Below is a small trained network, with its code and all its weights. Each question gives an input and a class and asks what happens when units are switched off, that is, made to give their printed mean instead of their output.

import numpy as np


def w(rows, s, z=0):
    codes = np.array(rows[::2]) - 128.0
    scale = np.full(codes.shape[1], s)
    scale[-1] = z or s
    return codes * scale


def norm(h):
    return h / np.sqrt((h * h).mean(-1, keepdims=True) + 1e-5)


def f(y):
    return y / 2 * (1 + np.tanh(0.7978845608 * (y + 0.044715 * y**3)))


def log_softmax(a):
    a = a - a.max(-1, keepdims=True)
    return a - np.log(np.exp(a).sum(-1, keepdims=True))


def net(x, mask):
    res = np.array(x, float).reshape(1, 7) / 4 @ E
    u = 0
    for l in range(2):
        y = f(norm(res) @ A[l][:, :-1].T + A[l][:, -1])
        res = res + np.where(mask[u : u + 7], y, B[l][:, -1]) @ B[l][:, :-1]
        u += 7
    return log_softmax(norm(res)[-1] @ U[:, :-1].T + U[:, -1])


A, B = {}, {}
E = w([
[109,143,76],'x0',
[6,122,102],'x1',
[113,35,144],'x2',
[115,95,136],'x3',
[137,150,251],'x4',
[135,147,101],'x5',
[135,61,89],'x6',
],0.0022)
A[0] = w([
[141,125,130,52],'L0N0',
[113,122,146,186],'L0N1',
[140,169,137,182],'L0N2',
[153,152,2,15],'L0N3',
[116,165,150,198],'L0N4',
[73,90,91,121],'L0N5',
[123,130,113,5],'L0N6',
],0.0084,0.0016)
B[0] = w([
[103,132,165,105],'L0N0',
[159,113,99,161],'L0N1',
[151,188,155,168],'L0N2',
[137,4,22,255],'L0N3',
[168,186,108,176],'L0N4',
[127,202,127,205],'L0N5',
[72,125,157,93],'L0N6',
],0.0038,0.0022)
A[1] = w([
[89,105,189,154],'L1N0',
[237,143,80,252],'L1N1',
[60,129,184,162],'L1N2',
[157,121,112,102],'L1N3',
[158,119,120,125],'L1N4',
[3,145,95,250],'L1N5',
[175,113,79,120],'L1N6',
],0.0066,0.0018)
B[1] = w([
[122,58,83,162],'L1N0',
[28,171,100,252],'L1N1',
[133,112,78,170],'L1N2',
[78,129,144,130],'L1N3',
[35,118,162,137],'L1N4',
[253,156,55,245],'L1N5',
[8,137,136,166],'L1N6',
],0.0046,0.0026)
U = w([
[138,9,223,140],'0',
[94,81,2,198],'1',
[57,160,132,78],'2',
[115,119,153,9],'3',
[140,249,209,182],'4',
[209,131,67,105],'5',
[112,136,144,64],'6',
],0.012,0.013)

Each question gives the input, the list of numbers given to net, and the class t.
The units are the neurons (one row each of A and B). Each row of codes is followed by its name. A weight is (code - 128) times the scale printed after its matrix; where a second scale follows, it is the last column's (A, B and U).
mask holds one flag per neuron, layer by layer. A switched-off neuron (its flag False) gives its mean, the last column of its row in B, instead of its output. The means were averaged over made-up inputs and are rounded, as every weight is.
A unit's drop is (log p(t) with every unit on - log p(t) with that unit switched off) / (log p(t) with every unit on - log p(t) with every unit switched off).
The circuit of an input: a set's keep is (log p(t) with only the set's units on - log p(t) with every unit switched off) / (log p(t) with every unit on - log p(t) with every unit switched off). Starting from the 12 units with the biggest drops (on a tie, the unit counted first), units are removed one at a time, each time the one whose removal leaves the highest keep (on an exact tie, the one counted first), for as long as the keep stays at least 0.8.
units of the circuit, in order: the units of the circuit, biggest drop first
unit that matters most: the unit with the biggest drop
k most important neurons: the k neurons with the biggest drops, biggest first
k most important neurons of layer l: the k neurons of layer l with the biggest drops, biggest first
drop when u is switched off: that unit's drop, to one decimal
input [-6,6,3,-7,-5,2,-3], class 5: units of the circuit, in order : (L1N5, L1N1)
input [3,-2,2,-3,4,1,3], class 0: 3 most important neurons : (L1N5, L0N5, L0N4)
input [-3,-3,-6,0,-1,4,0], class 2: units of the circuit, in order : (L1N1, L1N5)
input [-8,4,6,-8,-8,1,-7], class 5: 3 most important neurons : (L1N5, L0N5, L1N1)
input [-6,-3,2,8,-3,-7,8], class 0: units of the circuit, in order : (L0N3, L1N5)
input [-1,2,-1,6,8,1,-2], class 0: unit that matters most : L0N5
input [1,-2,2,8,5,3,-5], class 0: 3 most important neurons of layer 1 : (L1N5, L1N0, L1N1)
input [-2,-8,6,-2,-4,-8,4], class 0: units of the circuit, in order : (L1N5, L0N3)
input [-2,-6,3,-8,5,3,3], class 4: 2 most important neurons : (L0N3, L1N1)
input [2,-5,-1,-2,5,-3,4], class 4: 2 most important neurons : (L0N3, L1N1)
input [-7,-8,1,3,-1,3,5], class 0: 3 most important neurons : (L0N5, L0N4, L0N3)
input [-5,3,6,0,-6,0,-8], class 5: units of the circuit, in order : (L1N5, L0N3)
input [1,7,-7,7,1,1,-3], class 5: 3 most important neurons : (L1N5, L1N1, L1N6)
input [7,6,2,0,-6,-4,-8], class 5: 3 most important neurons : (L1N5, L1N1, L0N5)
input [5,1,7,-6,0,1,-5], class 4: units of the circuit, in order : (L0N3)
input [-2,-2,7,1,-3,-8,-1], class 0: 3 most important neurons : (L0N3, L1N5, L1N1)
input [-3,-4,8,4,1,7,5], class 0: 2 most important neurons : (L0N3, L1N5)
input [-6,-6,-5,-5,-5,2,-4], class 2: 3 most important neurons of layer 1 : (L1N1, L1N5, L1N6)
input [5,-3,2,4,6,4,8], class 0: 2 most important neurons of layer 0 : (L0N3, L0N4)
input [1,5,-4,6,7,2,5], class 5: most important neuron : (L1N1)
input [-1,3,2,5,-1,3,-7], class 5: 2 most important neurons : (L1N5, L1N1)
input [-3,7,8,8,3,7,1], class 5: drop when L1N6 is switched off : 0.2
input [-5,2,-5,5,-2,-7,-4], class 4: drop when L0N3 is switched off : 0.2
input [-7,-1,-1,-1,-2,0,-1], class 4: drop when L0N3 is switched off : 0.4
